Below are the code and all the weights of a small trained network. Each question names an input and a target symbol and asks about switching units off, where a switched-off unit gives its printed mean instead of its output.

import numpy as np


def w(rows, s, z=0):
    codes = np.array(rows[::2]) - 128.0
    scale = np.full(codes.shape[1], s)
    scale[-1] = z or s
    return codes * scale


def norm(h):
    return h / np.sqrt((h * h).mean(-1, keepdims=True) + 1e-5)


def f(y):
    return y / 2 * (1 + np.tanh(0.7978845608 * (y + 0.044715 * y**3)))


def softmax(a):
    e = np.exp(a - a.max(-1, keepdims=True))
    return e / e.sum(-1, keepdims=True)


def log_softmax(a):
    a = a - a.max(-1, keepdims=True)
    return a - np.log(np.exp(a).sum(-1, keepdims=True))


def net(x, mask):
    ids = ['αγδηθλμπτψω'.index(c) for c in x.split()]
    T = len(ids)
    res = E[ids] + P[:T]
    u = 0
    for l in range(2):
        r = norm(res)
        for j in range(2):
            rows = slice(2 * j, 2 * j + 2)
            q, k, v = (r @ M[l][rows].T for M in (Q, K, V))
            z = softmax(np.where(np.tri(T) > 0, q @ k.T / 2**0.5, -1e9)) @ v
            o = O[l][rows]
            res = res + np.where(mask[u + j], z, o[:, -1]) @ o[:, :-1]
        u += 2
        y = f(norm(res) @ A[l][:, :-1].T + A[l][:, -1])
        res = res + np.where(mask[u : u + 16], y, B[l][:, -1]) @ B[l][:, :-1]
        u += 16
    return log_softmax(norm(res)[-1] @ U[:, :-1].T + U[:, -1])


Q, K, V, O, A, B = {}, {}, {}, {}, {}, {}
E = w([
[101,137,202,88,142,99],'α',
[66,125,120,191,196,114],'γ',
[183,85,141,75,75,157],'δ',
[77,140,168,139,186,116],'η',
[101,121,164,186,178,158],'θ',
[116,74,137,248,117,131],'λ',
[116,95,177,53,103,83],'μ',
[80,138,183,132,162,90],'π',
[233,121,168,134,217,27],'τ',
[138,52,125,58,65,79],'ψ',
[68,204,170,201,193,131],'ω',
],0.016)
P = w([
[62,217,128,124,99,176],'0',
[30,174,97,112,125,143],'1',
[60,200,148,121,104,121],'2',
[42,128,153,112,146,139],'3',
[80,169,178,118,114,110],'4',
[65,90,181,108,165,148],'5',
[112,138,203,111,117,119],'6',
[101,66,201,101,173,156],'7',
[138,103,215,107,139,141],'8',
[150,96,217,115,160,151],'9',
[140,27,209,101,197,153],'10',
[192,124,240,139,152,134],'11',
[179,2,210,116,246,155],'12',
[154,88,241,250,84,100],'13',
],0.0086)
Q[0] = w([
[60,71,138,107,147,189],'0.h0',
[179,147,2,105,155,141],'0.h0',
[176,110,121,116,137,139],'0.h1',
[178,151,99,127,68,139],'0.h1',
],0.014)
K[0] = w([
[254,204,175,162,123,34],'0.h0',
[30,192,137,136,28,171],'0.h0',
[118,70,164,128,112,117],'0.h1',
[39,169,92,110,91,228],'0.h1',
],0.0092)
V[0] = w([
[8,70,188,209,2,79],'0.h0',
[101,24,89,65,170,240],'0.h0',
[25,196,106,147,42,189],'0.h1',
[43,173,142,36,79,104],'0.h1',
],0.0076)
O[0] = w([
[10,127,144,85,46,165,248],'0.h0',
[68,75,82,123,255,104,2],'0.h0',
[171,33,65,4,225,209,14],'0.h1',
[127,95,117,137,178,178,154],'0.h1',
],0.0078,0.0025)
A[0] = w([
[201,248,50,100,43,100,120],'0.n0',
[110,116,157,212,158,164,146],'0.n1',
[122,61,175,55,84,120,95],'0.n2',
[95,93,26,136,135,118,104],'0.n3',
[97,174,227,81,143,68,154],'0.n4',
[95,89,97,143,158,208,120],'0.n5',
[49,159,69,143,134,50,137],'0.n6',
[124,192,94,166,65,194,136],'0.n7',
[37,255,109,171,225,152,161],'0.n8',
[141,158,107,74,158,190,84],'0.n9',
[100,46,68,138,114,78,151],'0.n10',
[173,31,162,108,121,117,97],'0.n11',
[90,238,94,162,64,49,2],'0.n12',
[144,104,34,114,139,180,96],'0.n13',
[134,206,22,27,105,153,140],'0.n14',
[110,92,74,249,49,155,143],'0.n15',
],0.008,0.0046)
B[0] = w([
[254,147,101,134,137,88,144],'0.n0',
[162,95,126,107,153,84,217],'0.n1',
[189,105,173,153,164,136,220],'0.n2',
[137,128,171,105,128,152,123],'0.n3',
[73,72,78,116,190,109,254],'0.n4',
[125,118,157,41,80,68,197],'0.n5',
[137,129,174,137,145,180,145],'0.n6',
[64,91,132,123,191,99,143],'0.n7',
[164,62,158,166,89,157,216],'0.n8',
[55,98,99,106,107,53,135],'0.n9',
[236,201,159,117,150,181,158],'0.n10',
[181,157,119,158,108,74,178],'0.n11',
[161,137,111,80,116,86,162],'0.n12',
[112,119,226,101,92,173,130],'0.n13',
[60,125,132,131,108,153,144],'0.n14',
[166,110,156,57,202,165,211],'0.n15',
],0.007,0.0047)
Q[1] = w([
[183,149,101,201,175,144],'1.h0',
[171,71,201,189,161,124],'1.h0',
[114,220,53,133,179,178],'1.h1',
[106,206,8,142,86,1],'1.h1',
],0.0092)
K[1] = w([
[89,228,9,82,121,113],'1.h0',
[185,153,84,185,157,126],'1.h0',
[124,119,33,1,77,175],'1.h1',
[102,102,82,117,171,247],'1.h1',
],0.0085)
V[1] = w([
[139,145,162,209,188,4],'1.h0',
[76,232,72,50,140,116],'1.h0',
[32,223,153,154,254,167],'1.h1',
[148,173,164,64,153,10],'1.h1',
],0.0088)
O[1] = w([
[87,125,143,65,143,163,95],'1.h0',
[169,97,227,119,175,55,1],'1.h0',
[163,225,180,82,168,207,144],'1.h1',
[90,174,249,179,95,75,135],'1.h1',
],0.013,0.0055)
A[1] = w([
[116,72,152,139,100,151,143],'1.n0',
[154,207,193,89,94,62,150],'1.n1',
[171,112,143,162,81,174,136],'1.n2',
[178,85,107,122,162,143,158],'1.n3',
[68,140,108,113,163,78,254],'1.n4',
[143,119,88,99,58,138,148],'1.n5',
[132,161,149,98,57,109,129],'1.n6',
[193,176,105,139,78,139,103],'1.n7',
[86,120,119,55,109,117,166],'1.n8',
[118,111,160,173,81,94,169],'1.n9',
[212,108,80,191,246,42,189],'1.n10',
[146,98,169,169,144,125,101],'1.n11',
[153,120,141,154,197,153,207],'1.n12',
[134,125,97,124,105,72,150],'1.n13',
[124,125,170,190,153,152,159],'1.n14',
[136,166,160,185,144,58,108],'1.n15',
],0.014,0.0061)
B[1] = w([
[118,149,168,105,110,65,228],'1.n0',
[73,171,152,229,89,120,254],'1.n1',
[79,123,149,89,147,101,217],'1.n2',
[170,168,146,186,187,103,199],'1.n3',
[147,122,57,177,107,120,191],'1.n4',
[94,166,112,165,124,147,200],'1.n5',
[112,197,148,174,124,109,183],'1.n6',
[95,101,148,118,147,95,149],'1.n7',
[99,163,114,148,133,163,169],'1.n8',
[149,125,136,73,151,109,232],'1.n9',
[175,155,254,243,35,165,150],'1.n10',
[104,107,104,124,54,168,155],'1.n11',
[162,175,126,136,62,73,188],'1.n12',
[155,136,149,154,182,167,142],'1.n13',
[136,115,162,73,161,91,214],'1.n14',
[103,121,170,132,106,163,221],'1.n15',
],0.0097,0.0077)
U = w([
[238,175,174,236,59,148,129],'α',
[153,165,81,142,223,100,111],'γ',
[152,206,204,65,123,117,90],'δ',
[68,94,81,90,8,246,198],'η',
[122,90,176,2,135,82,152],'θ',
[133,183,200,12,124,180,155],'λ',
[172,147,149,103,90,164,49],'μ',
[140,13,96,122,130,35,122],'π',
[241,206,115,68,130,227,254],'τ',
[190,204,145,70,220,95,68],'ψ',
[183,167,87,123,180,145,145],'ω',
],0.0079,0.0029)

Each question gives the input, a string of symbols that net reads in full, and the target symbol t.
The units are the heads (2 rows each of Q, K, V and O) and the neurons (one row each of A and B). Each row of codes is followed by its name. A weight is (code - 128) times the scale printed after its matrix; where a second scale follows, it is the last column's (O, A, B and U).
mask holds one flag per unit, layer by layer, with each layer's heads first. A switched-off unit (its flag False) gives its mean, the last column of its rows in O or B, instead of its output. The means were averaged over made-up inputs and are rounded, as every weight is.
A unit's drop is (log p(t) with every unit on - log p(t) with that unit switched off) / (log p(t) with every unit on - log p(t) with every unit switched off).
The circuit of an input: a set's keep is (log p(t) with only the set's units on - log p(t) with every unit switched off) / (log p(t) with every unit on - log p(t) with every unit switched off). Starting from the 12 units with the biggest drops (on a tie, the unit counted first), units are removed one at a time, each time the one whose removal leaves the highest keep (on an exact tie, the one counted first), for as long as the keep stays at least 0.8.
circuit, biggest first: the units of the circuit, biggest drop first
most important unit: the unit with the biggest drop
top k neurons: the k neurons with the biggest drops, biggest first
which heads matter: for each layer, one digit per head in row order, 1 if its drop is at least 0.15 and else 0, layers parted by /
input τ τ δ ψ, target α: most important unit -> 0.h0
input θ ψ δ θ λ γ, target η: circuit, biggest first -> 1.h1; 0.h0; 0.n8
input ψ μ ω λ δ λ θ ψ δ, target π: top 3 neurons -> 0.n2; 0.n11; 1.n1
input δ δ α α λ δ λ λ, target η: which heads matter -> 11 / 11
input θ λ λ, target η: top 3 neurons -> 1.n14; 0.n5; 1.n9
input λ λ δ δ, target α: circuit, biggest first -> 1.h0; 0.h1; 0.h0; 1.n10
input η θ π λ δ π, target α: top 2 neurons -> 0.n4; 1.n12
input ψ λ λ λ η τ θ λ λ ψ λ, target θ: which heads matter -> 11 / 10
input π δ λ λ δ θ η γ λ θ λ δ ψ θ, target π: which heads matter -> 10 / 10
input θ μ π, target θ: which heads matter -> 11 / 10
input ω λ μ λ γ δ π π ψ η μ δ, target θ: top 2 neurons -> 0.n2; 0.n11
input η α ω δ, target τ: circuit, biggest first -> 1.h1; 0.h1
input ω γ π ω η π, target ψ: which heads matter -> 01 / 11
input π μ θ δ η, target α: circuit, biggest first -> 1.h0; 0.h1; 1.n10
input θ α δ λ ψ ω δ π, target α: circuit, biggest first -> 1.n2; 1.n4
input α θ δ ω ψ ω λ α, target η: which heads matter -> 00 / 00
input θ ψ π λ θ π δ δ π τ λ ω α, target α: which heads matter -> 11 / 00
input θ μ γ ψ π, target π: top 4 neurons -> 0.n4; 0.n5; 1.n4; 1.n1
input ω π ω δ λ ω δ η π, target ψ: top neuron -> 0.n4
input ψ δ δ ω λ, target τ: circuit, biggest first -> 1.h1; 0.n15; 0.h1
input ω δ μ ω ψ, target τ: circuit, biggest first -> 1.h1; 0.h1
input μ θ δ λ ω, target η: circuit, biggest first -> 0.h0; 0.n8; 0.h1; 1.n3
input ω θ ψ η λ η ψ ψ λ, target π: circuit, biggest first -> 0.h1; 1.h1
